(in the rows, 128 means zero)
Rows lie near named flat spaces through zero. A row that begins with a name and a colon came from that space; any other row is followed by the name of its block's space that it lies nearest.
z868-z741: 117, 106, 136, 140, 124, 111, 160, 107, 97, 106, 137, 122, 121, 138, 141, 142, 132, 156, 130, 110, 154, 106, 147, 141, 152, 95, 110, 112, 133, 88, 132
z312-z925: 165, 137, 119, 96, 168, 65, 127, 178, 124, 141, 105, 151, 133, 141, 170, 150, 194, 173, 105, 127, 103, 130, 128, 82, 181, 162, 108, 83, 104, 150, 86
z508-z214: 125, 143, 99, 125, 78, 133, 113, 105, 132, 123, 92, 153, 132, 153, 143, 145, 116, 117, 160, 156, 97, 164, 131, 128, 99, 151, 130, 147, 123, 125, 137
z155-z581: 140, 110, 121, 120, 122, 80, 148, 109, 113, 105, 99, 158, 159, 167, 159, 163, 147, 137, 152, 162, 88, 153, 127, 155, 139, 157, 121, 120, 154, 95, 122
z464-z762: 137, 160, 97, 127, 114, 122, 136, 105, 143, 125, 117, 119, 125, 140, 138, 133, 131, 146, 145, 134, 125, 136, 125, 112, 134, 142, 124, 127, 107, 122, 142
z155-z581: 138, 136, 123, 149, 123, 80, 185, 85, 106, 97, 113, 131, 127, 163, 146, 168, 155, 180, 119, 134, 129, 118, 133, 120, 163, 124, 113, 110, 131, 80, 123
z181-z647: 135, 121, 155, 154, 140, 175, 104, 115, 142, 146, 135, 102, 99, 98, 105, 146, 154, 109, 124, 104, 159, 106, 114, 161, 90, 88, 125, 123, 129, 133, 123
z181-z647: 137, 104, 132, 100, 121, 100, 98, 157, 115, 131, 124, 154, 127, 136, 150, 145, 153, 141, 130, 113, 119, 133, 126, 121, 149, 158, 108, 130, 103, 157, 93
z868-z741: 126, 149, 145, 162, 106, 134, 156, 94, 132, 117, 114, 134, 108, 142, 127, 152, 140, 149, 117, 138, 129, 131, 116, 139, 108, 125, 121, 148, 132, 122, 116
z868-z741: 119, 121, 126, 119, 137, 115, 149, 137, 119, 122, 137, 129, 128, 131, 158, 117, 126, 151, 143, 119, 141, 122, 144, 137, 151, 117, 110, 113, 130, 113, 133
z312-z925: 119, 119, 166, 119, 149, 100, 167, 145, 137, 109, 151, 136, 153, 138, 144, 97, 115, 142, 126, 148, 113, 143, 103, 174, 143, 172, 118, 163, 155, 144, 114
z181-z647: 113, 91, 131, 90, 99, 109, 98, 173, 96, 126, 127, 156, 125, 136, 159, 118, 122, 140, 135, 108, 127, 138, 145, 118, 148, 150, 102, 142, 98, 159, 107
z464-z762: 115, 113, 107, 140, 119, 112, 130, 82, 122, 113, 168, 175, 155, 144, 89, 149, 73, 95, 144, 139, 113, 121, 137, 120, 144, 125, 174, 140, 170, 99, 120
z868-z741: 131, 75, 160, 116, 137, 121, 91, 152, 106, 128, 150, 131, 146, 115, 79, 129, 120, 90, 91, 117, 122, 117, 113, 127, 130, 144, 149, 148, 134, 156, 106
z155-z581: 132, 141, 113, 110, 166, 115, 110, 154, 159, 153, 156, 190, 142, 123, 147, 128, 119, 114, 155, 137, 103, 136, 130, 122, 146, 143, 146, 113, 158, 150, 91
z508-z214: 101, 163, 94, 128, 121, 127, 156, 116, 145, 123, 159, 157, 149, 137, 119, 87, 53, 119, 144, 151, 114, 140, 143, 98, 143, 138, 162, 147, 153, 121, 146
z868-z741: 119, 92, 171, 155, 129, 147, 147, 110, 100, 108, 132, 75, 130, 115, 81, 121, 122, 110, 88, 122, 152, 106, 119, 158, 107, 97, 134, 141, 144, 103, 154
z464-z762: 133, 135, 155, 150, 193, 159, 138, 134, 163, 150, 147, 125, 137, 98, 115, 118, 132, 92, 129, 145, 126, 119, 117, 171, 100, 94, 152, 104, 191, 117, 129
z181-z647: 97, 130, 126, 111, 106, 111, 153, 156, 109, 115, 138, 149, 128, 141, 157, 90, 90, 157, 127, 126, 131, 137, 150, 108, 155, 140, 114, 147, 119, 139, 128
z464-z762: 139, 139, 122, 145, 126, 122, 135, 101, 126, 126, 129, 123, 111, 132, 119, 158, 149, 148, 117, 113, 143, 109, 127, 110, 140, 113, 126, 115, 114, 116, 118
z312-z925: 171, 126, 138, 127, 172, 104, 115, 132, 135, 138, 133, 101, 125, 116, 103, 158, 188, 141, 91, 107, 136, 100, 103, 107, 155, 136, 128, 100, 105, 140, 104
z464-z762: 120, 157, 84, 124, 111, 115, 166, 91, 137, 106, 127, 112, 151, 149, 138, 106, 90, 139, 161, 151, 120, 143, 137, 124, 143, 142, 134, 132, 130, 91, 175
z464-z762: 140, 137, 166, 178, 142, 159, 133, 87, 146, 134, 137, 114, 96, 112, 96, 169, 163, 127, 109, 114, 154, 102, 102, 160, 96, 93, 130, 131, 142, 123, 105
z312-z925: 138, 115, 115, 87, 138, 117, 91, 180, 130, 146, 103, 145, 146, 127, 162, 117, 143, 113, 146, 140, 97, 155, 134, 126, 127, 156, 120, 112, 122, 152, 124
z181-z647: 103, 68, 139, 96, 106, 135, 101, 170, 89, 122, 109, 132, 147, 128, 152, 103, 105, 97, 148, 132, 118, 149, 153, 160, 111, 125, 115, 132, 138, 125, 149
z508-z214: 139, 164, 81, 151, 124, 161, 125, 77, 150, 137, 106, 106, 132, 125, 103, 144, 118, 95, 150, 150, 121, 130, 137, 113, 96, 95, 161, 100, 143, 83, 175
z181-z647: 168, 76, 150, 76, 168, 110, 59, 198, 124, 154, 109, 108, 132, 106, 157, 142, 209, 123, 131, 99, 126, 127, 110, 155, 138, 156, 89, 96, 90, 172, 101
z868-z741: 119, 133, 84, 115, 110, 136, 93, 102, 147, 135, 166, 160, 134, 128, 117, 132, 85, 105, 178, 115, 131, 127, 136, 119, 139, 133, 148, 137, 123, 131, 126
z464-z762: 131, 85, 167, 106, 104, 119, 89, 191, 81, 134, 102, 119, 95, 121, 142, 136, 177, 156, 78, 86, 147, 119, 132, 102, 135, 134, 85, 134, 67, 179, 92
z508-z214: 117, 113, 141, 110, 123, 118, 113, 132, 141, 122, 180, 144, 134, 125, 117, 109, 99, 128, 143, 109, 137, 125, 107, 148, 149, 168, 125, 174, 116, 168, 102
z508-z214: 99, 69, 153, 111, 113, 113, 106, 163, 88, 123, 148, 190, 138, 134, 136, 129, 97, 109, 128, 120, 118, 131, 150, 137, 138, 127, 131, 144, 154, 141, 91
z155-z581: 121, 110, 137, 152, 125, 148, 131, 134, 88, 133, 91, 124, 117, 123, 115, 147, 138, 110, 91, 133, 130, 116, 161, 103, 103, 65, 142, 90, 151, 91, 142
z155-z581: 134, 144, 141, 152, 123, 134, 159, 97, 133, 114, 118, 89, 117, 131, 121, 132, 145, 149, 118, 129, 143, 122, 112, 147, 117, 123, 115, 137, 120, 112, 145
z155-z581: 141, 161, 148, 165, 148, 146, 167, 93, 156, 125, 120, 93, 114, 123, 123, 137, 156, 144, 121, 139, 140, 121, 104, 160, 105, 112, 122, 126, 142, 109, 139
z312-z925: 107, 134, 104, 117, 146, 123, 131, 150, 132, 141, 152, 186, 139, 128, 152, 112, 88, 117, 153, 136, 116, 131, 162, 109, 147, 109, 148, 105, 166, 119, 118
z868-z741: 127, 154, 127, 134, 132, 139, 144, 128, 145, 132, 118, 121, 120, 127, 145, 117, 133, 140, 135, 137, 128, 136, 126, 135, 118, 126, 120, 126, 129, 128, 136
z464-z762: 117, 138, 94, 142, 134, 101, 185, 78, 116, 101, 147, 125, 147, 148, 130, 129, 96, 147, 147, 135, 138, 112, 154, 119, 167, 100, 141, 102, 154, 58, 161
z155-z581: 167, 152, 130, 160, 135, 107, 160, 58, 149, 107, 109, 90, 136, 147, 103, 175, 174, 145, 120, 149, 118, 127, 84, 151, 122, 152, 130, 133, 127, 99, 135
z312-z925: 115, 132, 105, 112, 84, 114, 146, 123, 113, 108, 90, 130, 136, 158, 174, 119, 117, 148, 161, 149, 111, 161, 143, 139, 124, 149, 104, 138, 116, 109, 156
z868-z741: 141, 176, 114, 128, 126, 156, 108, 136, 172, 151, 105, 126, 127, 120, 122, 115, 130, 108, 131, 156, 100, 157, 106, 117, 89, 157, 143, 143, 122, 162, 134
z312-z925: 135, 144, 111, 152, 120, 112, 157, 75, 125, 112, 134, 125, 120, 144, 119, 161, 135, 154, 130, 121, 142, 110, 131, 115, 148, 112, 130, 117, 125, 92, 130
z181-z647: 112, 107, 87, 107, 103, 135, 102, 135, 96, 127, 131, 116, 142, 124, 104, 106, 81, 100, 128, 116, 134, 121, 164, 78, 141, 108, 151, 115, 111, 111, 167
z464-z762: 138, 146, 121, 138, 124, 140, 123, 108, 143, 129, 129, 104, 133, 123, 89, 125, 120, 112, 112, 135, 124, 127, 110, 112, 116, 139, 149, 143, 120, 134, 142
z464-z762: 138, 134, 130, 105, 133, 124, 120, 175, 123, 140, 99, 106, 114, 121, 164, 112, 164, 155, 117, 117, 133, 134, 133, 113, 134, 136, 96, 110, 90, 151, 131
z508-z214: 107, 131, 87, 124, 74, 117, 134, 94, 109, 109, 123, 156, 127, 157, 150, 139, 93, 142, 167, 128, 127, 139, 157, 113, 141, 125, 123, 135, 117, 100, 142
z312-z925: 112, 105, 116, 76, 137, 134, 105, 192, 127, 138, 118, 127, 163, 119, 163, 66, 95, 95, 161, 148, 103, 163, 144, 148, 120, 151, 124, 126, 139, 143, 161
z155-z581: 126, 115, 121, 126, 106, 113, 131, 120, 99, 114, 123, 119, 124, 138, 121, 137, 127, 143, 113, 115, 138, 118, 139, 103, 146, 124, 123, 127, 106, 117, 133
z155-z581: 112, 143, 118, 113, 108, 92, 160, 136, 131, 110, 118, 181, 156, 165, 168, 111, 96, 142, 150, 173, 81, 172, 130, 133, 138, 180, 128, 157, 154, 132, 119
z508-z214: 109, 134, 145, 168, 158, 139, 162, 113, 122, 127, 174, 143, 134, 113, 64, 116, 79, 103, 75, 133, 138, 95, 139, 92, 136, 83, 184, 126, 182, 108, 123
z868-z741: 128, 124, 140, 97, 151, 125, 109, 182, 143, 143, 138, 138, 144, 115, 138, 91, 120, 115, 125, 135, 111, 144, 118, 131, 131, 163, 129, 140, 129, 172, 116
z155-z581: 126, 148, 126, 123, 149, 120, 141, 133, 155, 134, 158, 146, 124, 125, 150, 117, 125, 148, 149, 121, 135, 125, 122, 138, 149, 139, 120, 130, 131, 142, 110
z508-z214: 135, 148, 89, 81, 163, 128, 116, 150, 173, 142, 160, 94, 147, 109, 161, 73, 114, 133, 190, 115, 141, 133, 123, 149, 158, 156, 112, 115, 102, 142, 162
z508-z214: 119, 133, 132, 132, 141, 129, 138, 132, 132, 129, 150, 136, 135, 122, 112, 112, 104, 120, 117, 131, 128, 122, 129, 119, 135, 125, 145, 134, 145, 131, 126
z181-z647: 88, 142, 135, 173, 120, 184, 171, 94, 125, 120, 146, 103, 120, 112, 96, 93, 65, 103, 122, 136, 157, 113, 151, 140, 93, 59, 156, 134, 173, 82, 178
z312-z925: 122, 123, 110, 89, 132, 78, 156, 150, 128, 110, 118, 158, 169, 160, 191, 104, 114, 147, 173, 163, 89, 167, 135, 155, 157, 178, 110, 129, 147, 117, 135
z508-z214: 131, 117, 115, 153, 106, 148, 107, 72, 123, 124, 137, 125, 119, 127, 88, 168, 121, 103, 139, 115, 143, 110, 128, 131, 112, 99, 147, 128, 130, 101, 133
z181-z647: 128, 167, 152, 154, 155, 95, 191, 119, 148, 119, 152, 162, 116, 143, 146, 136, 141, 182, 106, 136, 128, 119, 113, 123, 160, 141, 121, 136, 148, 135, 83
z181-z647: 145, 105, 122, 111, 119, 127, 82, 134, 123, 136, 114, 128, 129, 126, 125, 152, 153, 111, 137, 118, 121, 132, 122, 131, 121, 141, 123, 123, 107, 141, 119
z868-z741: 132, 186, 88, 151, 120, 149, 132, 83, 169, 144, 132, 153, 99, 131, 148, 155, 132, 145, 172, 125, 138, 125, 135, 119, 121, 105, 129, 112, 125, 115, 122
z312-z925: 135, 135, 120, 130, 167, 93, 146, 120, 141, 130, 162, 175, 142, 136, 135, 147, 127, 138, 138, 132, 118, 116, 130, 121, 168, 130, 144, 107, 161, 117, 94
125, 142, 52, 90, 135, 80, 128, 129, 132, 128, 142, 191, 169, 155, 159, 124, 84, 124, 179, 150, 90, 145, 165, 81, 182, 149, 155, 95, 147, 102, 133 : z464-z762
144, 134, 146, 129, 125, 127, 118, 119, 148, 126, 135, 109, 119, 125, 118, 135, 152, 140, 124, 118, 135, 128, 92, 148, 124, 162, 113, 157, 101, 159, 112 : z508-z214
146, 118, 152, 129, 80, 152, 93, 130, 117, 126, 69, 76, 105, 128, 120, 144, 176, 128, 106, 124, 129, 146, 99, 144, 77, 153, 97, 159, 72, 159, 138 : z312-z925
153, 123, 147, 128, 158, 110, 122, 133, 138, 133, 138, 124, 130, 122, 114, 146, 163, 133, 107, 122, 126, 117, 103, 131, 141, 146, 128, 124, 125, 145, 100 : z312-z925
122, 98, 149, 143, 166, 127, 164, 127, 97, 119, 143, 90, 117, 113, 137, 129, 148, 150, 116, 96, 176, 84, 153, 148, 153, 59, 109, 79, 142, 77, 146 : z868-z741
138, 141, 139, 151, 99, 146, 108, 121, 119, 138, 100, 128, 87, 126, 115, 166, 165, 142, 94, 112, 139, 119, 124, 97, 105, 112, 119, 131, 95, 147, 104 : z312-z925
129, 133, 125, 143, 141, 153, 112, 108, 149, 138, 150, 130, 138, 113, 82, 128, 103, 84, 127, 137, 123, 122, 117, 130, 107, 118, 166, 135, 155, 127, 133 : z508-z214
121, 103, 128, 120, 136, 105, 151, 146, 86, 119, 121, 118, 115, 132, 165, 133, 151, 168, 122, 99, 157, 104, 164, 116, 166, 88, 96, 84, 115, 96, 133 : z508-z214
85, 161, 138, 168, 114, 124, 191, 109, 121, 117, 161, 196, 102, 145, 142, 126, 81, 166, 116, 131, 140, 116, 156, 103, 146, 93, 137, 143, 166, 114, 95 : z312-z925
134, 153, 153, 170, 117, 162, 137, 95, 146, 129, 113, 109, 109, 122, 92, 144, 140, 117, 100, 142, 128, 129, 101, 139, 80, 120, 141, 153, 137, 133, 127 : z868-z741
110, 124, 115, 104, 151, 147, 122, 149, 148, 137, 167, 114, 142, 105, 137, 75, 87, 110, 166, 117, 145, 125, 138, 151, 137, 121, 130, 125, 136, 131, 156 : z868-z741
139, 178, 95, 163, 116, 129, 162, 48, 158, 116, 131, 121, 115, 145, 125, 162, 133, 153, 159, 134, 138, 121, 119, 132, 129, 118, 131, 124, 127, 89, 141 : z464-z762
117, 173, 144, 164, 136, 134, 180, 103, 151, 123, 150, 137, 105, 130, 128, 123, 120, 163, 114, 130, 144, 117, 118, 127, 132, 117, 127, 145, 141, 128, 112 : z181-z647
128, 120, 148, 101, 102, 144, 82, 179, 135, 145, 100, 139, 112, 123, 160, 116, 150, 126, 136, 126, 114, 160, 113, 146, 97, 168, 97, 159, 95, 191, 105 : z464-z762
152, 114, 99, 106, 155, 35, 148, 111, 123, 112, 128, 215, 168, 178, 182, 190, 156, 155, 173, 156, 76, 143, 136, 135, 191, 167, 127, 90, 168, 92, 79 : z155-z581
127, 98, 141, 120, 135, 115, 138, 133, 116, 119, 102, 142, 144, 142, 173, 142, 148, 126, 162, 148, 110, 147, 135, 187, 116, 125, 107, 111, 161, 99, 131 : z155-z581
118, 139, 138, 137, 137, 129, 159, 129, 131, 125, 131, 131, 118, 130, 155, 120, 130, 152, 135, 128, 139, 125, 135, 144, 132, 113, 113, 122, 139, 117, 127 : z155-z581
143, 182, 180, 216, 118, 194, 127, 62, 177, 145, 125, 130, 77, 111, 55, 182, 157, 107, 79, 140, 133, 118, 71, 145, 44, 109, 158, 175, 149, 156, 85 : z868-z741
124, 129, 114, 142, 157, 115, 169, 102, 120, 115, 150, 115, 148, 129, 109, 122, 104, 126, 122, 134, 136, 106, 145, 117, 154, 96, 153, 99, 161, 76, 154 : z464-z762
146, 106, 137, 140, 124, 177, 64, 113, 135, 151, 123, 99, 103, 98, 94, 163, 161, 89, 133, 97, 153, 109, 115, 150, 85, 96, 129, 119, 109, 137, 127 : z181-z647
148, 154, 184, 208, 190, 175, 181, 74, 157, 135, 139, 63, 87, 93, 93, 160, 188, 141, 91, 113, 182, 76, 100, 180, 92, 45, 126, 95, 164, 85, 132 : z464-z762
133, 160, 133, 137, 142, 147, 137, 136, 155, 142, 117, 119, 117, 118, 138, 116, 140, 132, 126, 140, 125, 136, 118, 134, 107, 128, 125, 127, 131, 140, 131 : z868-z741
121, 102, 191, 130, 133, 173, 114, 172, 124, 132, 117, 63, 130, 94, 88, 76, 125, 91, 76, 133, 135, 135, 97, 163, 75, 137, 127, 169, 126, 169, 151 : z464-z762
115, 152, 120, 152, 113, 154, 160, 88, 139, 117, 126, 100, 118, 129, 130, 118, 111, 136, 148, 133, 147, 127, 131, 151, 109, 103, 123, 134, 134, 97, 164 : z868-z741
118, 136, 132, 128, 121, 127, 145, 128, 133, 121, 131, 132, 127, 134, 144, 114, 117, 140, 138, 134, 128, 137, 126, 142, 128, 138, 118, 143, 131, 131, 130 : z868-z741
147, 140, 127, 120, 148, 129, 112, 114, 167, 134, 159, 107, 127, 115, 119, 127, 142, 132, 150, 111, 142, 120, 94, 155, 137, 157, 120, 143, 106, 153, 120 : z155-z581
125, 137, 135, 127, 113, 124, 134, 150, 122, 129, 87, 152, 132, 143, 148, 127, 133, 127, 115, 162, 92, 159, 131, 119, 106, 145, 128, 135, 141, 138, 122 : z508-z214
104, 76, 156, 139, 81, 124, 123, 105, 80, 97, 149, 127, 135, 138, 73, 133, 87, 108, 94, 115, 138, 116, 126, 127, 127, 131, 143, 179, 127, 127, 124 : z464-z762
106, 181, 144, 165, 115, 225, 124, 87, 204, 141, 161, 86, 122, 92, 67, 69, 60, 67, 148, 152, 138, 146, 81, 185, 40, 135, 164, 205, 152, 160, 170 : z868-z741
140, 148, 143, 125, 164, 134, 134, 155, 154, 142, 128, 111, 136, 112, 123, 102, 139, 122, 109, 142, 118, 134, 108, 131, 120, 145, 134, 128, 136, 151, 129 : z508-z214
